<65> [ 44  -5 150 -24  30  -2 -67  33  86  95  -1  13 -17 -69  60  19 -18 -78
  17   7 112 -90]
<69> [ 148  418   25 -126 -164  261   74  137  124  364 -495 -242 -173 -222
   81 -357 -346  -49  -73   97  154  349]
<72> [-105   96   94   73   25 -135  191 -148 -147 -341 -291 -117    4   64
  227   82  289  134  225  102 -190  -54]
<72> [ 112  -52    2    3  178 -122  112  173 -124   48  133   -3 -279    1
  -22  290 -130  -53  -46  -59 -224   78]
<72> [ -51   81   13  -35   -2    7  -88  -89   -8  -65 -122   36   40   69
    9  -72   68  -28  -61   41  101   64]
<71> [ -41   -3  -59  -31  110 -154   -2  -76  -87 -120  100  127   -9  141
 -173  115   53   38 -112   22   67  112]
<72> [ -63 -311  193    2  156 -199 -293   80  -58 -159  316  141   18   38
  317  303  259 -195   49 -114 -181 -459]
<71> [  60  -80 -150  125   30   68  174 -174  -63 -339 -187  -44   23  196
   73   43  206  101  128   26 -134  -33]
<69> [  55  -17  -77   15   22  -91   65  -47  -49 -235  -39   31  -44  128
   54  119  117   73  -51  -38 -101  -44]
<71> [ 325   29 -324  -19   59   -9  143   53  -25 -168   28    7 -232  147
   -9   98 -120   80 -250 -101  -12  151]
<69> [ 298  -48  136  102  108   58  219  -72   92 -179 -319 -135 -107    3
  277  123  140   25  245   62   24 -195]
<71> [ -85 -104   97  -74   51  -17 -116   15   -7  127   35   88  154  -25
 -145  -22   43  -49   16   82  141  -54]
<74> [-150   19  129  -18  -11  -59 -187   88  -84  115  144   37  -22  -83
   25   36  -30 -102 -105  -79  -92  -18]
<74> [ -65  -95 -167   91  105   23  -18  -90 -101  -59  286  118  -14  152
 -251   59  -33  -14 -132  -61   46  161]
<69> [ -56  -38    0   74  129  -60   37    2 -117 -154   77    2 -171  109
  124  190   61  -79   37  -44 -224    9]
<72> [-174 -189  -56   89   24 -103 -146 -276  -84 -279  230  152  330  139
 -108  -11  313   98   43    8  139 -149]
<65> [  51   54    9  -39 -106   80   51  127  126  271   57  -21  -20 -139
 -155  -87 -229   22  -74  -32   87   52]
<65> [ -46  -68  -68   35   36   56  -86 -126  -96 -204 -105   46   86  158
   33  -20  187  -22  -31   11  -15  -19]
<65> [  31  -81   58   60   42   91    3   59   11   -2  -58  -59 -108    5
  186   80   11 -123  122  -33 -202 -101]
<69> [ -72   25  -17  -70   18   47 -267   11   11  128  143  135    9   43
 -116  -79  -90 -154 -245  -50  174  112]
<74> [-223  218  -92 -177  -20 -104 -136  -36  -88   22    3  132   59  101
 -227 -147  -34    9 -283   79  214  302]
<72> [  18   67  233   40   33   45   28   34   12  124 -151 -151  -61 -182
  207  -23  -14  -73  203   63   -4  -50]
<69> [ 224 -206  -47  216   42  188  221  -82   46 -173 -105 -138  -23   29
  174   74  108   46  277  -26 -137 -204]
<72> [  17  114  -46 -100 -171    5   60  200  129  299   84  -58  -45 -186
  -91 -105 -286   49  -48  -36  -41   77]
<65> [  27  -62   80  -32   -8  -18 -227   59   56  143  125   37   12  -90
   78   13  -61 -132   -7  -67  -33  -86]
<74> [ 177  219   42 -119  -19  -72   90  141   52  200 -192 -151 -182 -187
  114  -29 -224    8   57   63  -36  167]
<69> [  -1   32 -145 -129  -51  -51 -259  -30   35 -103   51  130   64  120
   57  -85   45  -57 -227  -48  101    5]
<74> [-490  -71  264  -41  -34 -314 -235 -113 -154 -172  109  106  321   -8
  106   61  391   17  193   78 -163 -269]
<65> [ 179   -8  -77  -27  -58   41   71   59  177  133   10  -53  -39  -78
   12  -37 -168   15  101   -3   -5   -2]
<74> [-164    4   59   38  -13  -83   25  -31 -108  -86   19  -32   58  -19
   55   26  117   50   96   20 -127  -46]
<71> [-150  149  240   27  112 -101   78    6 -142  -29 -166  -91 -161  -38
  152  118   64  -64  127   79 -145   79]
<69> [  34 -223  -54  -59  144 -290 -414 -383  -32 -701   -5  375  262  471
  148  206  608  -20 -206  -38  183 -336]
<74> [ 182 -254 -249  157  116   69   95 -105  -48 -311  185   71  -27  228
  -21  154  125   51  -53 -111  -32 -107]
<65> [-251   42   28  -31 -231  -35  -68    2   25   78  117   28  248 -108
 -118 -171   32  126  -43  -25   27  -87]
<71> [ 260  154 -290   45   89   38  265  -56  -93 -192 -113  -38 -255  173
 -122   51 -115  131 -235  -30   69  337]
<65> [-206  155  -16  -41  -93   68  -39   93  -61  220   94   15  -18  -64
 -216 -141 -183  -16 -212  -29   49  225]
<65> [  26  140   96  106   98   -8  297  131  -25  134   36 -182 -364 -121
   99  157 -231  -40  174   -7 -226  170]
<71> [ 209   18  -79  -35  -55  134    3   39  113  155 -127  -39  -21  -51
  -64  -98 -162   -9  -37   -5   69   80]
<74> [-164   64  122 -129 -112 -182  -27   53   37   78  -54    5  133 -104
    3  -25   41   69  114   81  -83  -80]
<71> [  45    4 -271  -82  -88  -99 -109 -187  -19 -304  -31  150  209  213
 -119  -91  177  170 -230  -15  153   26]
<74> [ 150  -96  -78   94   85   -4  165  -87  -16 -208  -81   13  -80  155
  -26  172   82   62   49  -21 -115  -20]
<74> [ 466 -210 -230   33   72  179   46  206  159   77  241   16 -243   21
   52  122 -243  -88 -194 -201   41 -113]
<65> [  64   34  151  -77  -52  -28 -115  -62  115  101 -141   14  171 -113
  -12 -111   41   22   44   80  244  -83]
<65> [  82  180  -53  -16 -100  -72  381   22   27   64 -201 -138  -47  -99
 -175  -21 -139  263  113   93  -60  185]
<72> [  59  106  -24  -55 -135  -41   29  -51   55 -152 -253    9   41   65
   39  -31   91  116  -96  -14  -25  -42]
<72> [  83 -287  -86   90  238  -87 -105  -79 -166 -415  151  132  -67  277
  188  305  296  -96  -54  -99 -156 -218]
<74> [  24  190  216 -107 -105   32  196  310  187  572   33 -176 -114 -417
  -77 -124 -409   14  118   78  129   77]
<69> [ -63  136   -1   76    9 -119  270  -29 -131 -121 -123 -149 -135  -17
   71  102   12  129  191   46 -295  137]
<69> [ -34   -2  141  -55    5  -57 -134  -17   37    0  -62   11   79  -48
  145  -22  101  -60   71   47   65 -129]
<74> [ 281 -234 -200    3   46  -47  -76   26   19 -257  139  126  -43  178
   86  199  101   12 -195 -173  -85 -226]
<69> [ 136  -52  -65  -31   82  -67   16  167    8   45  190   23 -215    4
   55  175 -142  -72  -92  -98 -124   -6]
<65> [-155   20  178   -6  -73   57 -172   49  -29  180  -18  -67  104 -181
  111 -128    5  -92   86   14  -29  -72]
<71> [  93  -63 -130  -20   73    0  -53  -41  -31  -88   23   68   -7  116
  -46   31   22  -19  -88   -8   46   49]
<72> [-371 -209  282   15   49  -81 -350 -143  -78  -50  144  180  343   32
  -21   12  338 -125   94   49   83 -283]
<69> [  86    9   99  132  -56  123  294   81   59  301  -27 -252  -37 -306
  -31  -58 -217   93  353   53 -103   35]
<65> [-167 -134   11   81  -71   73 -200 -132  -48 -143   98   69  242   54
   43  -96  226  -11  -24  -57   43 -195]
<71> [-243   38  155  -71   -1 -204 -221 -135 -119 -274 -149   73  165   95
  219   22  355  -21   36   66  -65 -155]
<71> [ -55  100  -68  -18  -53   16  -28  -71  -35  -35  -57  -16   65   10
  -23 -132   15   47  -48   32   84  110]
<69> [ 343   61  -59   33  121   94  210  125   -1   53 -223 -129 -375   12
   85  162 -213  -65   -4  -35 -188  175]
<74> [  12  124  -34  -73   17   17  -62   85  -44   54  -55   44 -162   59
  -49   16 -116  -82 -249  -49   -9  174]
<72> [  14 -145 -136   -9   56 -104 -206 -200  -38 -403   66  244  128  324
  -26  109  296   10 -233  -78   85 -134]
<72> [-142 -286   69  128   21    1   52 -115  -32 -185   93   87  228  104
  -90  114  281   74  163    4  -71 -300]
<72> [  19  -33  204   52  121  -32  -61   32  -54 -145 -112  -65 -160    7
  405  171  159 -163  123  -25 -187 -199]
<71> [ 151   54  -98  -65   17   22  178   12    5   32 -191  -17  -18   28
 -190  -28  -74  115  -54   88  116  152]
<71> [ 262  -59 -313   88  113  123  147 -120  -82 -222  -69   18 -102  227
 -138   43   -6   75 -148  -33   58  193]
<71> [ 403  120 -234 -172  -27  -42   18  110   80   21 -120   50 -161   50
 -101   10 -206   79 -367  -69  146  171]
<72> [ 128   28 -204 -121 -173   42 -108  -34  149   66   14   87  196    0
 -194 -222  -84  116 -210  -20  275   39]
<65> [ 190  -41 -288  150   76  161  374  -54  -47 -156   10  -83 -133  131
 -136   23  -68  151   -3   -5   33  162]
<74> [ 203   88  -12   18   55    3  289   67   43   58 -153 -121 -212  -46
  -11   91 -156   66  100   46  -64  128]
<69> [-121   60  256  112   18  -53  220  -30  -72 -209 -248 -192  -55  -67
  378   92  245   50  331   82 -211 -214]
[ 164   14  113   44  124   44  137   67   40   23 -143 -102 -229  -29
  180  132  -56  -93  133   23  -76  -16] : <74>
[ -82  104  296   62  -67  236  -74   79   26  309 -245 -160  -52 -220
  124 -135 -110 -174  120   14  -68   13] : <72>
[-268 -203  128  -66   38 -188 -361  -73    6 -106  369  246  284   66
   20   40  269  -90  -51  -18  180 -319] : <69>
[ -17 -133   37   67   99  -31  -44 -119  -78 -284  -55   53   45  156
  142  121  270  -27   50   -1  -52 -175] : <72>
[ 180  -70   40   -1   87  -84  118  127   58   16   34  -36 -193  -29
  121  218  -74  -34  101  -35 -175  -96] : <65>
[ -57   24  -14  -49   59 -130 -100  -69  -63 -104   33   93   15   96
  -33   55   76  -13  -79   15   28   58] : <71>
[ 483  194 -493   17   31   27  419  -65  -17 -169 -149 -104 -259  134
 -205  -11 -250  284 -199   -8  106  454] : <72>
[ -59  -16 -224   19  -62  -69 -127 -222  -46 -452   59  173  132  301
    9  -14  272  101 -265  -99   76  -63] : <69>
[ 248   47  -13    3   46   -5  108  -26  -29  -29 -197 -108  -37  -72
   61   -7   -7   90   46   53   85   47] : <72>
[  97   37  -64  -68   64  -58  -29   84  -47  -72   -2   71 -167  106
    9  120  -35  -43 -242  -70  -27   58] : <74>
[-157   37  -30    5 -112  -55    5   -6  -75 -109   32   14   78   21
   -7  -26   93   98  -81  -47  -98  -46] : <69>
[  -9  147  -36   10 -119  313  -13   33   54  323 -220 -150   -7 -135
  -73 -304 -247  -85   44   53   33  261] : <65>
[-381   54  380   54  -97   45 -198  -52  -51   52 -105  -67  191 -159
  233 -139  218 -107  176   49  -25 -214] : <65>

(85) [  66   73  -87 -166  166  -93   16   36 -129  113  -63  109   30  118
   14   69  -16   70   13   39  134 -167]
(79) [ 18 -72 189 165 103  70 -40  14 -12 -50 195  96 134 -37  24 189  67 -80
  40 168 -79  83]
(77) [  36   43   22   16  135    4   89   96    3 -112   -4  -34  -86  -19
   74   42   -1  -75 -124   28  103  -66]
(82) [  73  181  174   14  114   -9   33  -76  116  107  100  -20   40  -73
   53  -82 -136  133  -65  317  292   16]
(82) [  97   78    1   53  108  -19  -34   50   93  108    3    7  128  -27
  148  -21 -186  -29  137  170   49 -140]
(77) [  50   81  -21   -7  -27  126  -45   35   91    0   48  -41   76  -55
  -92 -103  -60   77  -55   84 -107   92]
(79) [ 165  114  109   38  146 -134  186  -16   33  -28   -4  -54 -211  148
   -9  -19  -39  -93 -170   11  108  -62]
(85) [-316 -272   86  153 -187   24 -264    7  -20   86   33  131  143 -178
  -46   -6   68  152  184  160  138   34]
(85) [ 128   19  181   79  -34  181   77  -15  139  402 -101  260  328   -5
  -21 -108 -382  251  258  147 -182 -266]
(79) [ -75 -139  -69   20  -39   19  -77   20  -39 -131   17  -30   20  -57
    8  115  100 -111   98  -88 -164   85]
(79) [  -1   60  -90 -187  -83 -108  -37 -110 -118  153  -21   42  -20   94
 -112  -48   85  141   -2  -88   15    8]
(82) [-208 -194  251  347 -225   -4 -169  -29  128  110   95   48   68 -178
   42  -97  -65   58  174  203  108   17]
(82) [-214  -76   58  165  -80   40 -333  164   81  157  114   90  205 -225
   -4 -134  -53  197   94  445  257  -56]
(79) [-220 -276  211  294 -120 -129 -190  -32  -57   -8  165   75   15  -79
  105  182   83  -98  271  182   67   51]
(77) [-124 -106  223  162 -122  -34  -24 -102   57   -3  122  -22  -35 -174
   41   21   60    2   54   99   60   87]
(82) [  12  117   42  -48  -50   30  186  -22  103  209 -260   25  -52  -37
  110 -238 -340  232   22  -38  258 -283]
(85) [ 56  54 -57 -88  51  69  58  11 -29  -1 -30  22  68  19  63  60 -50  -4
  37 -42 -72 -37]
(79) [-223 -139   38  149 -134  -18 -220   79  -37   22   57   61   13  -48
  -44  -49   44   94   45  168  182   36]
(79) [  89  383 -398 -501   68  190  -65  104  -45  229 -142   39  246    2
  -52 -241 -144  392 -136   73  148 -117]
(85) [ 310  165 -125 -240  140   21  441  -71    5 -267 -136 -202 -266  190
    8  113   20 -286 -199 -430 -380   41]
(82) [  74   12   38  -52  -73  111  241 -130  180  -10 -158 -102  -15 -113
   54  -80 -142  -32   38 -203 -189  -21]
(79) [ 136   58  -68  -34  187  -47   22   76  -54 -148   93  -62  -21   50
   90  188   51 -207    8   23 -132   13]
(77) [-167 -221  -10  191 -206   48 -152   77    6 -157   60  -32  -61  -21
 -170  -36  205 -103  -67 -110 -193  177]
(77) [ -77 -128  -24   99  -80   57  -60  130 -116 -203   56  -12 -110  -40
  -71   93  122  -60  -34 -157 -219   75]
(82) [-206 -144  289  246 -137  144  -33  -28  248  193   -5  105  228 -278
  127 -129 -162  126  137  316  232 -100]
(77) [-133  -42  -73 -108   -3  158   67   44  -13 -210  -36  -60  -12 -143
   48   56  156  -42 -163 -103   47   88]
(77) [-199 -252  113  170 -183   92   13  -45  130 -100  -78  -20  -37  -89
  -90  -61   53  -45   -4  -63  -27  114]
(85) [ -54  -37  -52   81   11  -81 -146  109  -86    8   32   34   -6    5
   57   20   13  -10   60   33   84  -80]
(79) [-200 -213  109  251 -121   21  -56  119 -167 -288   82    2 -233  -10
  -10  144  124  -75  -41 -124  -18  117]
(77) [-142 -157   69   13    4   99    2  -75   27  107  -88  162  237  -56
   95   74   -8   38  141   41  132  -65]
(82) [ 215   54  -81 -114   71  179  198   18  134  -15 -124  -31  123    5
    5   30 -179  -94   93 -118 -430  -66]
(79) [-176  -43 -118 -133  -41  121 -118   17 -167 -182  124   14   66  -23
  -36  147  299   -3 -129  -22   30  244]
(77) [ -53  -98  297  159  -70  -26  122 -141  236  244 -117   60   63 -161
  110 -108 -291  111  232  207  174 -189]
(77) [-184 -202  102  129 -136   33   25  -37  -13  -82  -92   11  -85 -116
   58   36  -46   31  123 -123   45   -2]
(77) [  82 -145  362  184  264  -92  187 -123 -102  -70  138  150   13   19
  204  435   43 -212  165   53    0  -56]
(79) [  47   -2 -135   66   -9 -131  103  147  -75 -346  -40 -215 -431  183
  -26   11  121 -295 -231 -289 -106   50]
(85) [ 222  172 -205 -134   70   84  163   80  -41 -201  -42 -142 -112  122
   29   39  -20 -170 -123 -303 -336   30]
(85) [ -17  136 -193  -59 -143   62 -146   92  184  294 -147   18  162   50
 -130 -443 -134  205 -111  108  155 -126]
(82) [  57 -155  122  105  125   16  148  -63   58 -189   -7  -33  -29  -27
   49  203   45 -243   57 -108 -183   58]
(85) [ 311  147   26  -58  172   61  352  -30   75  -42 -101  -43  -33  135
  139   96 -198 -193   15 -182 -279 -133]
(77) [  81   26  216  211   66 -230   46  -20   37  100   27   -5 -177   47
   91  -28 -182  -17   87  145  197 -163]
(85) [-34   0  39  40 -39  39 -87  -2  23  26  45   5  41 -68 -50 -46 -56 111
  39 106  25  60]
(79) [  26  -84  436  356   83 -117  291  -78   91 -130   26  -40 -292    4
  205  111 -133 -193  -20   43  215  -79]
(79) [-128  -97  -53   86 -152  147 -257   79   63   86  102   97  256    5
 -185 -112  135   50  -33  157 -103  138]
(82) [ 495  450 -135 -278  207   -6  243  -84   65   25   63 -165  -31  194
  -35  -47  -93  -95 -180 -106 -332   46]
(82) [  52    4    4  162   50   -8 -186  115  -23    3  191   46  123   56
    6   58   53 -104   34  150 -104   39]
(85) [ 118  128   30 -129   -6   60  220 -115   39  -66   13  -97  -74   -8
   17   19   30  -53 -119 -134 -149   83]
(77) [ 168  137 -289 -116  156   48  -26  167  -32 -169    5 -102   18  117
    3   23   80 -195 -148 -138 -196   26]
(85) [-135 -122   68  108 -164  -20  -74    7   25  117  -32   55   27 -120
   25  -69  -38   81  131   15   20  -99]
(79) [-168 -116 -323 -146 -157  171  -82  126   41 -150 -218  -78    5    5
 -176 -156   73   16 -101 -192 -108   95]
(82) [ -11   -3  -73   56  -31 -123  -86   69  -44  125 -103   33  -30   64
  100  -60 -196   53  198    8  102 -200]
(85) [ -86   80  -39   -3 -166   13 -180   25  109  264   -3   39  115  -55
 -140 -335  -15  244 -103  170  190  -38]
(82) [ 191  113  261   14  194 -161  208 -172  103  190   66   52   21  101
  110   83  -98  -80   45  254  151 -114]
(82) [ -65  -61  -30   57  -51   22 -150   24   -1  -57  127  -21   82  -65
  -20   35  148  -74    4   45  -86  126]
(85) [-249 -186 -216 -115 -252   86 -130   26 -198 -315   45  -99 -130  -81
 -157   98  401  -59 -119 -348 -256  304]
(77) [ -25   13  -46  -93   19   10  -27  -72 -177 -212  162  -48  -64   35
  -41  185  278  -77 -129 -134  -71  266]
[129  88 137 123 122 -49 -35  50 -15  29 176  51  -8 105 -73  31  -1  -9
 -85 201  11  28] : (82)
[ -37   32 -104  -58  -64    0  -78   40 -106   16  -44   24  -55   82
  -96  -68  -26  143  -24  -65   40   16] : (77)
[ 231  199   17 -177  273 -235  200  -53 -217 -158   85  -97 -321  124
   64  239   57  -89 -108  -91   40  -12] : (85)
[-362 -135 -174  126 -324  242 -463  211   14   34   88   57  286 -221
  -51 -197   81  193   52  162   47  125] : (79)
[ 179  223  136   59  201 -193   59   -2   56  119   50  -15 -150  187
  -28 -126 -151   57 -164  280  366  -86] : (77)
[  57   41   38   39   98  -53   41  -33  -56    2   44   41   15  127
  112   95   20 -101   -5  -10   90  -20] : (82)
[ 242  139  110    3  167 -181  200  -62   97  175  -80   -8  -77  113
  115  -18 -259  -52  106   97   57 -246] : (79)
[  84   40 -256 -119   68 -111  -70   82  -38 -190   14 -162 -160  119
 -183  -35  241 -179 -226 -158 -144  132] : (79)
[-388 -395  -35  223 -341  134 -297   82   40  -82  -37   33  102 -217
 -106  -67  115   36  170  -54 -114  129] : (85)
[-207 -125 -295  -43 -225  199 -171  256  -99 -301  -20  -83 -103  -32
 -257  -98  292  -16 -278 -260 -248  200] : (77)
[ -95 -107 -196  -58 -121  177  -78  115 -123 -215  -17   -9   -4   22
 -145   54  170  -29  -78 -256 -298  163] : (79)
[  82    7  -82  -55  -60   10  118   24   12    3 -161  -36 -100   55
  -36  -57 -142    6   62 -202 -212 -104] : (85)
[ -48   13  -85   57  -46  -96 -241   35  104   51  109  -77   48  -28
 -125 -189  172  -36 -135  153  106  105] : (79)
[ 102  113 -104  -79  138   10   41  123  -16 -236  138 -128 -107   46
  -68   55  264 -215 -337  -13  -96  131] : (77)
[-451 -325   41  215 -272  104 -360   43  -79 -129  160   64  113 -204
  -47   42  305   42   28   85  141  259] : (82)
[ 286  390  -37 -209  174  -38  147  -15  -24  128   57  -17  -47  188
  -49 -109  -55  101 -269   68   96  -50] : (82)
[ 175  114 -244 -209  113  107   69   68  -25 -101  -36  -56   83   73
  -11   66   56 -131  -68 -186 -315   19] : (82)
